Here is a tiny trained network, its code and every weight. The questions are about switching its units off for an input and a class, where a switched-off unit gives its printed mean instead of its output.

import numpy as np


def w(rows, s, z=0):
    codes = np.array(rows[::2]) - 128.0
    scale = np.full(codes.shape[1], s)
    scale[-1] = z or s
    return codes * scale


def f(y):
    return np.maximum(y, 0)


def log_softmax(a):
    a = a - a.max(-1, keepdims=True)
    return a - np.log(np.exp(a).sum(-1, keepdims=True))


def net(x, mask):
    res = np.array(x, float).reshape(1, 3) / 4 @ E
    y = f(res @ A[0][:, :-1].T + A[0][:, -1])
    res = res + np.where(mask, y, B[0][:, -1]) @ B[0][:, :-1]
    return log_softmax(res[-1] @ U[:, :-1].T + U[:, -1])


A, B = {}, {}
E = w([
[109,47,168,213,183,188,134,177],'x0',
[68,186,190,155,206,107,120,8],'x1',
[190,155,136,88,189,169,64,197],'x2',
],0.014)
A[0] = w([
[78,136,157,117,82,103,226,140,46],'n0',
[159,152,60,2,197,124,61,106,78],'n1',
[140,186,104,85,200,143,52,163,56],'n2',
[89,230,232,144,142,158,109,66,55],'n3',
[166,160,90,164,193,94,80,53,38],'n4',
[141,130,32,101,127,93,76,135,61],'n5',
[141,121,14,124,64,125,80,186,55],'n6',
[111,70,118,142,105,57,195,84,111],'n7',
[179,142,154,81,217,211,49,159,5],'n8',
[153,198,76,115,87,53,84,106,11],'n9',
[147,169,99,55,90,75,119,77,23],'n10',
[128,109,164,185,152,190,131,138,141],'n11',
[48,187,187,105,181,92,91,118,119],'n12',
],0.0091,0.0027)
B[0] = w([
[92,131,106,31,62,39,112,77,189],'n0',
[211,114,201,174,148,90,97,93,231],'n1',
[63,69,250,144,104,50,28,96,212],'n2',
[139,182,134,142,32,137,172,235,254],'n3',
[26,182,98,102,85,182,133,211,197],'n4',
[70,141,57,75,182,145,156,180,190],'n5',
[24,178,105,180,54,191,102,223,240],'n6',
[170,124,159,125,73,25,44,52,217],'n7',
[48,40,224,155,70,64,138,72,237],'n8',
[192,82,98,219,242,150,172,107,224],'n9',
[189,44,88,200,208,115,213,80,235],'n10',
[164,82,116,122,213,196,209,76,204],'n11',
[147,199,45,64,151,162,163,254,229],'n12',
],0.0063,0.012)
U = w([
[70,198,83,80,79,115,151,221,35],'0',
[77,101,177,95,77,2,73,11,10],'1',
[157,68,86,153,231,104,197,76,123],'2',
[139,174,136,77,79,144,105,70,187],'3',
],0.0074,0.0013)

Each question gives the input, the list of numbers given to net, and the class t.
The units are the neurons (one row each of A and B). Each row of codes is followed by its name. A weight is (code - 128) times the scale printed after its matrix; where a second scale follows, it is the last column's (A, B and U).
mask holds one flag per neuron, in row order. A switched-off neuron (its flag False) gives its mean, the last column of its row in B, instead of its output. The means were averaged over made-up inputs and are rounded, as every weight is.
A unit's drop is (log p(t) with every unit on - log p(t) with that unit switched off) / (log p(t) with every unit on - log p(t) with every unit switched off).
The circuit of an input: a set's keep is (log p(t) with only the set's units on - log p(t) with every unit switched off) / (log p(t) with every unit on - log p(t) with every unit switched off). Starting from the 12 units with the biggest drops (on a tie, the unit counted first), units are removed one at a time, each time the one whose removal leaves the highest keep (on an exact tie, the one counted first), for as long as the keep stays at least 0.8.
units of the circuit, in order: the units of the circuit, biggest drop first
k most important neurons: the k neurons with the biggest drops, biggest first
drop of u: that unit's drop, to one decimal
input [-4,-1,4], class 1: most important neuron : [n2]
input [-4,-3,-2], class 2: units of the circuit, in order : [n10 n9]
input [-2,8,6], class 0: 2 most important neurons : [n12 n3]
input [-3,6,6], class 0: 2 most important neurons : [n12 n3]
input [-8,-7,-4], class 2: 3 most important neurons : [n10 n9 n3]
input [-8,6,7], class 2: 4 most important neurons : [n10 n9 n1 n12]
input [-3,3,6], class 1: 2 most important neurons : [n2 n8]
input [-7,5,-2], class 2: 3 most important neurons : [n10 n9 n6]
input [0,-5,-7], class 1: 3 most important neurons : [n7 n12 n3]
input [-7,-2,5], class 2: 2 most important neurons : [n9 n10]
input [7,8,-8], class 0: 2 most important neurons : [n3 n12]
input [-6,6,-4], class 0: drop of n3 : 0.6
input [6,-5,-7], class 1: drop of n7 : 0.4
input [-4,-2,7], class 1: most important neuron : [n2]
input [-4,5,-1], class 0: drop of n3 : 0.3
input [5,1,8], class 1: 2 most important neurons : [n8 n2]
